Below are the code and all the weights of a small trained network. Each question names an input and a class and asks about switching units off, where a switched-off unit gives its printed mean instead of its output.

import numpy as np


def w(rows, s, z=0):
    codes = np.array(rows[::2]) - 128.0
    scale = np.full(codes.shape[1], s)
    scale[-1] = z or s
    return codes * scale


def norm(h):
    return h / np.sqrt((h * h).mean(-1, keepdims=True) + 1e-5)


def f(y):
    return y / 2 * (1 + np.tanh(0.7978845608 * (y + 0.044715 * y**3)))


def log_softmax(a):
    a = a - a.max(-1, keepdims=True)
    return a - np.log(np.exp(a).sum(-1, keepdims=True))


def net(x, mask):
    res = np.array(x, float).reshape(1, 6) / 4 @ E
    u = 0
    for l in range(2):
        y = f(norm(res) @ A[l][:, :-1].T + A[l][:, -1])
        res = res + np.where(mask[u : u + 15], y, B[l][:, -1]) @ B[l][:, :-1]
        u += 15
    return log_softmax(norm(res)[-1] @ U[:, :-1].T + U[:, -1])


A, B = {}, {}
E = w([
[127,63,147,178,168,148,118,96,123],'x0',
[192,19,122,109,91,151,195,91,245],'x1',
[118,89,119,222,42,180,146,75,88],'x2',
[164,92,80,200,114,108,85,189,152],'x3',
[71,155,83,135,123,253,147,136,187],'x4',
[119,140,33,14,179,101,216,53,67],'x5',
],0.0044)
A[0] = w([
[119,159,182,109,166,27,144,109,73,134],'0.n1',
[106,155,88,101,85,132,96,168,74,97],'0.n2',
[141,81,169,107,109,178,199,95,47,156],'0.n3',
[87,151,122,122,103,20,168,78,107,78],'0.n4',
[182,86,75,127,81,141,241,163,174,167],'0.n5',
[222,150,123,163,101,104,101,83,126,142],'0.n6',
[101,80,79,116,179,166,25,145,167,254],'0.n7',
[109,118,113,124,105,57,126,100,89,106],'0.n8',
[77,140,137,142,117,100,119,142,128,153],'0.n9',
[138,120,122,254,63,159,166,130,176,239],'0.n10',
[76,192,53,77,138,196,130,106,141,157],'0.n11',
[156,95,177,165,70,105,115,123,130,125],'0.n12',
[139,142,76,104,102,128,175,156,166,125],'0.n13',
[138,108,11,155,118,65,123,171,204,154],'0.n14',
[138,99,90,108,181,135,101,90,122,188],'0.n15',
],0.0065,0.0018)
B[0] = w([
[67,108,77,143,140,213,118,172,91,231],'0.n1',
[150,84,107,98,142,93,189,109,99,163],'0.n2',
[32,70,177,197,105,120,218,107,103,187],'0.n3',
[199,109,123,132,91,115,93,224,131,173],'0.n4',
[119,76,165,222,151,135,160,156,120,210],'0.n5',
[155,83,161,94,129,114,68,151,197,148],'0.n6',
[95,109,125,32,100,194,138,110,182,194],'0.n7',
[141,147,151,75,143,140,22,109,164,158],'0.n8',
[140,93,178,107,83,121,133,156,202,149],'0.n9',
[189,122,87,148,198,107,74,79,79,253],'0.n10',
[140,107,153,108,86,56,160,148,159,219],'0.n11',
[146,126,123,90,124,3,143,118,131,168],'0.n12',
[117,133,188,127,84,126,101,170,120,154],'0.n13',
[86,143,167,110,117,216,149,135,44,183],'0.n14',
[99,170,136,109,87,140,118,88,113,159],'0.n15',
],0.0052,0.0045)
A[1] = w([
[102,183,132,83,154,174,159,166,156,119],'1.n1',
[142,74,86,105,134,110,129,139,18,199],'1.n2',
[119,129,74,73,147,114,114,147,77,94],'1.n3',
[136,134,137,150,192,208,118,129,28,201],'1.n4',
[127,49,145,210,111,102,192,66,148,113],'1.n5',
[126,207,87,131,158,193,100,111,93,241],'1.n6',
[120,148,101,72,114,110,155,139,113,42],'1.n7',
[158,46,133,86,122,137,121,139,126,249],'1.n8',
[173,72,155,75,163,186,128,209,255,219],'1.n9',
[56,185,190,135,158,172,116,175,155,77],'1.n10',
[82,91,208,103,102,88,51,183,177,185],'1.n11',
[139,190,194,151,128,123,95,155,130,192],'1.n12',
[36,166,117,95,177,194,180,44,156,84],'1.n13',
[128,131,89,171,104,213,124,125,148,163],'1.n14',
[147,94,89,170,68,192,12,103,158,160],'1.n15',
],0.0064,0.0012)
B[1] = w([
[159,136,157,168,96,120,133,152,120,188],'1.n1',
[119,209,145,131,133,170,97,157,199,236],'1.n2',
[153,127,127,115,146,101,125,144,208,190],'1.n3',
[116,122,120,133,189,250,69,85,185,219],'1.n4',
[120,131,104,161,157,161,185,109,76,250],'1.n5',
[152,99,122,129,137,98,143,109,173,187],'1.n6',
[161,128,115,147,107,84,89,166,166,154],'1.n7',
[92,188,135,132,101,137,112,115,142,193],'1.n8',
[49,193,148,131,75,167,96,164,96,255],'1.n9',
[90,130,96,152,120,176,125,98,131,194],'1.n10',
[89,143,140,110,65,120,215,124,100,227],'1.n11',
[171,86,159,139,119,110,203,88,95,173],'1.n12',
[144,96,135,185,62,102,173,144,61,207],'1.n13',
[143,130,81,100,223,104,49,114,200,173],'1.n14',
[115,125,125,1,147,118,77,127,161,216],'1.n15',
],0.007,0.0042)
U = w([
[59,190,174,91,1,149,187,225,87,172],'0',
[106,144,84,64,210,225,3,121,211,200],'1',
[223,199,40,36,139,43,119,217,184,52],'2',
[151,30,81,211,139,173,219,40,59,169],'3',
[208,76,172,92,95,18,43,73,85,1],'4',
],0.0077,0.0033)

Each question gives the input, the list of numbers given to net, and the class t.
The units are the neurons (one row each of A and B). Each row of codes is followed by its name. A weight is (code - 128) times the scale printed after its matrix; where a second scale follows, it is the last column's (A, B and U).
mask holds one flag per neuron, layer by layer. A switched-off neuron (its flag False) gives its mean, the last column of its row in B, instead of its output. The means were averaged over made-up inputs and are rounded, as every weight is.
A unit's drop is (log p(t) with every unit on - log p(t) with that unit switched off) / (log p(t) with every unit on - log p(t) with every unit switched off).
The circuit of an input: a set's keep is (log p(t) with only the set's units on - log p(t) with every unit switched off) / (log p(t) with every unit on - log p(t) with every unit switched off). Starting from the 12 units with the biggest drops (on a tie, the unit counted first), units are removed one at a time, each time the one whose removal leaves the highest keep (on an exact tie, the one counted first), for as long as the keep stays at least 0.8.
units of the circuit, in order: the units of the circuit, biggest drop first
k most important neurons: the k neurons with the biggest drops, biggest first
k most important neurons of layer l: the k neurons of layer l with the biggest drops, biggest first
drop when u is switched off: that unit's drop, to one decimal
input [-3,-8,4,-7,-2,-8], class 3: 2 most important neurons	(1.n12, 1.n9)
input [-1,-8,2,3,-8,-1], class 1: units of the circuit, in order	(0.n1, 1.n4)
input [2,-5,3,-2,-1,7], class 1: 3 most important neurons	(0.n4, 1.n4, 0.n1)
input [7,-2,8,1,6,1], class 1: units of the circuit, in order	(1.n14)
input [-5,-3,2,-1,2,1], class 2: units of the circuit, in order	(0.n2, 1.n9, 1.n7, 0.n14)
input [-2,-2,0,4,4,6], class 2: units of the circuit, in order	(1.n7, 0.n1)
input [-4,3,4,-6,-2,-7], class 4: 2 most important neurons of layer 1	(1.n4, 1.n10)
input [0,-4,-5,7,2,-4], class 0: 3 most important neurons of layer 0	(0.n1, 0.n7, 0.n9)
input [-8,-5,5,0,7,-2], class 2: 2 most important neurons of layer 0	(0.n11, 0.n1)
input [-5,5,3,8,-2,1], class 1: 4 most important neurons	(0.n14, 0.n10, 0.n11, 0.n3)
input [4,-2,1,4,-1,-8], class 4: 2 most important neurons of layer 0	(0.n10, 0.n12)
input [-4,-3,-1,-7,-1,3], class 2: 4 most important neurons of layer 0	(0.n4, 0.n14, 0.n7, 0.n5)
input [0,-1,6,-4,-3,-4], class 3: 2 most important neurons	(0.n3, 1.n5)
input [0,2,0,0,-6,1], class 0: units of the circuit, in order	(0.n10)
input [-1,-1,1,6,6,5], class 0: 2 most important neurons of layer 0	(0.n11, 0.n13)
input [-4,-1,3,0,2,-5], class 1: 4 most important neurons	(0.n10, 0.n11, 1.n15, 1.n13)
input [7,-3,-1,-3,-4,-2], class 1: 2 most important neurons of layer 0	(0.n1, 0.n11)
input [5,-3,-5,5,-5,5], class 1: 2 most important neurons	(0.n1, 1.n4)
input [3,6,-2,-8,4,-3], class 3: 2 most important neurons of layer 1	(1.n5, 1.n2)
input [0,0,2,-4,7,-1], class 3: most important neuron	(0.n10)
input [0,8,-7,3,5,3], class 0: drop when 1.n12 is switched off	0.0
input [-8,-1,4,1,0,-7], class 4: drop when 0.n10 is switched off	0.4
input [-4,7,1,-5,1,1], class 3: drop when 0.n5 is switched off	0.2
